Below is a small trained network, with its code and all its weights. Each question gives an input and a class and asks what happens when units are switched off, that is, made to give their printed mean instead of their output.

import numpy as np


def w(rows, s, z=0):
    codes = np.array(rows[::2]) - 128.0
    scale = np.full(codes.shape[1], s)
    scale[-1] = z or s
    return codes * scale


def f(y):
    return np.maximum(y, 0)


def log_softmax(a):
    a = a - a.max(-1, keepdims=True)
    return a - np.log(np.exp(a).sum(-1, keepdims=True))


def net(x, mask):
    res = np.array(x, float).reshape(1, 8) / 4 @ E
    y = f(res @ A[0][:, :-1].T + A[0][:, -1])
    res = res + np.where(mask, y, B[0][:, -1]) @ B[0][:, :-1]
    return log_softmax(res[-1] @ U[:, :-1].T + U[:, -1])


A, B = {}, {}
E = w([
[66,126,105],'x0',
[34,202,222],'x1',
[240,115,89],'x2',
[117,142,128],'x3',
[76,171,2],'x4',
[191,112,78],'x5',
[202,131,134],'x6',
[232,196,125],'x7',
],0.0077)
A[0] = w([
[105,165,180,76],'N0',
[92,202,243,102],'N1',
[87,20,83,209],'N2',
[164,70,201,97],'N3',
[186,158,117,90],'N4',
[110,198,185,110],'N5',
[143,52,250,114],'N6',
[77,123,98,255],'N7',
[178,107,51,243],'N8',
[47,84,142,125],'N9',
[161,127,137,83],'N10',
[168,54,145,106],'N11',
[132,120,137,73],'N12',
[136,96,189,86],'N13',
[124,21,112,243],'N14',
[212,172,127,104],'N15',
[197,121,143,124],'N16',
],0.011,0.0049)
B[0] = w([
[134,140,191,172],'N0',
[106,99,174,236],'N1',
[143,140,20,216],'N2',
[234,63,106,184],'N3',
[138,171,191,182],'N4',
[86,119,186,191],'N5',
[139,68,99,216],'N6',
[2,134,54,219],'N7',
[83,203,67,255],'N8',
[93,105,116,208],'N9',
[161,141,126,151],'N10',
[112,163,130,179],'N11',
[103,117,165,128],'N12',
[152,37,142,163],'N13',
[136,118,46,214],'N14',
[172,186,113,210],'N15',
[224,172,86,194],'N16',
],0.0076,0.0094)
U = w([
[101,153,99,218],'0',
[175,209,143,5],'1',
[51,149,216,135],'2',
[106,180,134,191],'3',
[68,120,100,65],'4',
[87,218,129,179],'5',
[200,8,183,124],'6',
],0.012,0.0025)

Each question gives the input, the list of numbers given to net, and the class t.
The units are the neurons (one row each of A and B). Each row of codes is followed by its name. A weight is (code - 128) times the scale printed after its matrix; where a second scale follows, it is the last column's (A, B and U).
mask holds one flag per neuron, in row order. A switched-off neuron (its flag False) gives its mean, the last column of its row in B, instead of its output. The means were averaged over made-up inputs and are rounded, as every weight is.
A unit's drop is (log p(t) with every unit on - log p(t) with that unit switched off) / (log p(t) with every unit on - log p(t) with every unit switched off).
The circuit of an input: a set's keep is (log p(t) with only the set's units on - log p(t) with every unit switched off) / (log p(t) with every unit on - log p(t) with every unit switched off). Starting from the 12 units with the biggest drops (on a tie, the unit counted first), units are removed one at a time, each time the one whose removal leaves the highest keep (on an exact tie, the one counted first), for as long as the keep stays at least 0.8.
circuit, biggest first: the units of the circuit, biggest drop first
most important unit: the unit with the biggest drop
k most important neurons: the k neurons with the biggest drops, biggest first
drop of u: that unit's drop, to one decimal
input [-2,1,-6,-4,-3,-3,0,1], class 6: circuit, biggest first	(N8, N6, N13)
input [3,-2,-2,2,-4,1,-3,5], class 6: circuit, biggest first	(N8, N7)
input [0,5,7,-1,0,1,-1,-3], class 2: circuit, biggest first	(N2, N16)
input [6,-4,2,4,7,5,8,4], class 5: most important unit	N8
input [1,-1,-6,1,-3,-4,2,7], class 6: 2 most important neurons	(N8, N7)
input [-2,-4,5,3,-1,3,5,-4], class 1: 2 most important neurons	(N7, N16)
input [8,-5,7,5,-3,-6,0,4], class 1: 2 most important neurons	(N7, N16)
input [-7,-1,3,-6,-1,2,0,0], class 1: drop of N7	0.1
input [-3,7,0,5,6,1,7,4], class 2: drop of N16	0.2
input [-8,7,-5,1,5,3,7,7], class 2: drop of N15	-0.2
input [-2,6,-5,1,8,4,-4,3], class 2: drop of N8	0.2
